The same points measured another way (B), then each row and its match in B
In the rows, zero is written as 100.
B (21 x 24)
[[ 69 107 131  19  32  91 181 138 177  65  96 125  26  95  99 110  52  85
  129 106 128 126 139 143]
 [ 94 118 143  99 107 122 111 104  99  75 108  94 125  81  53 121  89 127
  164  75  99  86  67  75]
 [ 99 107 120  93 118 104 104 107 111  91  83 128 101 100 114 111  89  91
   84 119  94 115 117 116]
 [104 129  53  79  61 101 133 102 111  80  92  99 128 108  72  97 111  65
   98  58  99  94  61 118]
 [ 91  47 109  87 120  99 113 117 118 122  85 119  53  96 119  79  88 133
   94 131  84 119 163 120]
 [ 93 108 144  95  99 107 119 132 124  55  91 108  82  95 105 143 110 100
   70  77 122 110 116 122]
 [120 116 109 117 136  95  84  90  86 120 105  78  65  99 105  95 131 156
   63  86  88  96  38  94]
 [ 90 115 147 103  54 107 164  97 108  65 127  94  89 107  75  96  81  79
   81  98  84  90 101 142]
 [ 99  93  94  84  82 112 131  81 106 142 118  96 122  87  63  66  67  98
  161  80  59  79  88  91]
 [ 93 113 106 126 100  91  97  94  88 106 103  98 124 105  78 126 129  80
  102 128 120  97 114 105]
 [105 100 139 115  97  92  90  72  92 141 112 105 123 110 112  98  89 113
   82 131  97 109 122 113]
 [109  88  49 121  94  86  91  78  91 121 119  75  97 104  93  86 117 112
  151 101 101  74  67  71]
 [ 89 108  86  50  82 107  56 133 121  64  54 129 157  89  97 130  84  61
   96  99 174 134 143 101]
 [112 111 125 148  92  93  81  86  76  47  83  85  94 106  98 118 112  87
   70 102  98  88  81 116]
 [104  98  26  93  82  81  94  96 102 121  94  78 106 109 107  75 115  80
   83  81  83  94  88  98]
 [ 85 118  52  67  65  80 133 129 118  97  98  80  92 109  90 121 120  62
  107  64 124 100 105 103]
 [100 118 113  84 114 109 129  97 113 124 106 114  95  89  82 108  95 106
  138  88  93  98  87 101]
 [ 91 145 126  74  85  99 136 102 111 108 103  95  97  95  81 120  74  70
  120  77  97  91  84 104]
 [100  96 121 106  99 107 106  98 105  91  95  99 127  97  82 116  86 102
  121  88  98  89 107 105]
 [105 123 163  84  79 109 102  88  97  76  93 135 103  99  96  94  68  95
  108 125  87 123 108 106]
 [100 102 149  85  90 107  97 104  95  81 108 114 114  98 101 104  88 116
   85 122 117 113  99 104]]
Rows of B count from 0, top down.

[100  40  97  57 110 100  42 110  97 159 141 138  89 118  90 123 141 110
  66] | 12
[108  94  97  73 104  89 106  82 100 129 113  95  78 108 101  80  89  93
  86] | 2
[ 73 119 101 100 107  90  79 103  94  85  86  87  54  56  72  90 125 103
 109] | 3
[ 92 119 102  93 118  86  90  85 105  75 101 105  92 138 106 107 112 103
  98] | 9
[ 65 114 102  89  74 108 100 121 103  62  84 101 153  90  78 132 117 122
 103] | 11
[125 127 109 110  77 123 116 137 104 178 172 111  31  67 130 122 127 124
  96] | 0
[ 99  95 113 101  86 111  88 180 109  71  83 111 117 138  93  74 112 106
  96] | 1
[146 122  97 103 119  94 110  62  95 177 103  96 107 107  84 118  89  97
 139] | 4
[129 118  95  68  94  98  74  94 121  56  94  87 103 106 117  74  99  87
  93] | 13
[ 64 110  94 125  82  83  98 152  94 112  80  99 138  87 107  93 113 111
 145] | 8
[ 85 100 102  98  97  95 126 119 100 107  99  96  90  98  74  79 116  95
 108] | 16
[ 75 102 102 124  86 101 105 136  95  94 128  90  59  99 128  88  95  79
  94] | 17
[126 155  94 143  95  95 107 107  93  83  84  89  46  78 148  67 104 111
 106] | 7
[ 90  82  99  95  78 119  83  94 115 130 112 108  97 112 133  54 112  93
  76] | 19
[111 133 118 106 156 111 138  87  92  81  95  74 118  70  65  72  94  75
 108] | 6
[ 96 104 102 132 105  74 115  69 109 118  97  89 124  88 141  96 106 102
  72] | 10
[110  93 102  95  85  74  94 134 116  95  82  97 112 104 111  95 106 107
  90] | 18
[ 70 110  98 102 117  92  86  87  96  95 100  87 101  67  87 139  89  99
 126] | 14
[106  95 121 101 109 118 105 105  93 110 100 130  99 101 127  77 105 102
  71] | 20
[ 80 101 103 100  99 106  99 116 107  80 112 103  41  91  85 152 105  97
  95] | 15
[150  98  99  77 109  95 123 116 118  92  98  96  47 101 103  91  96  96
  66] | 5
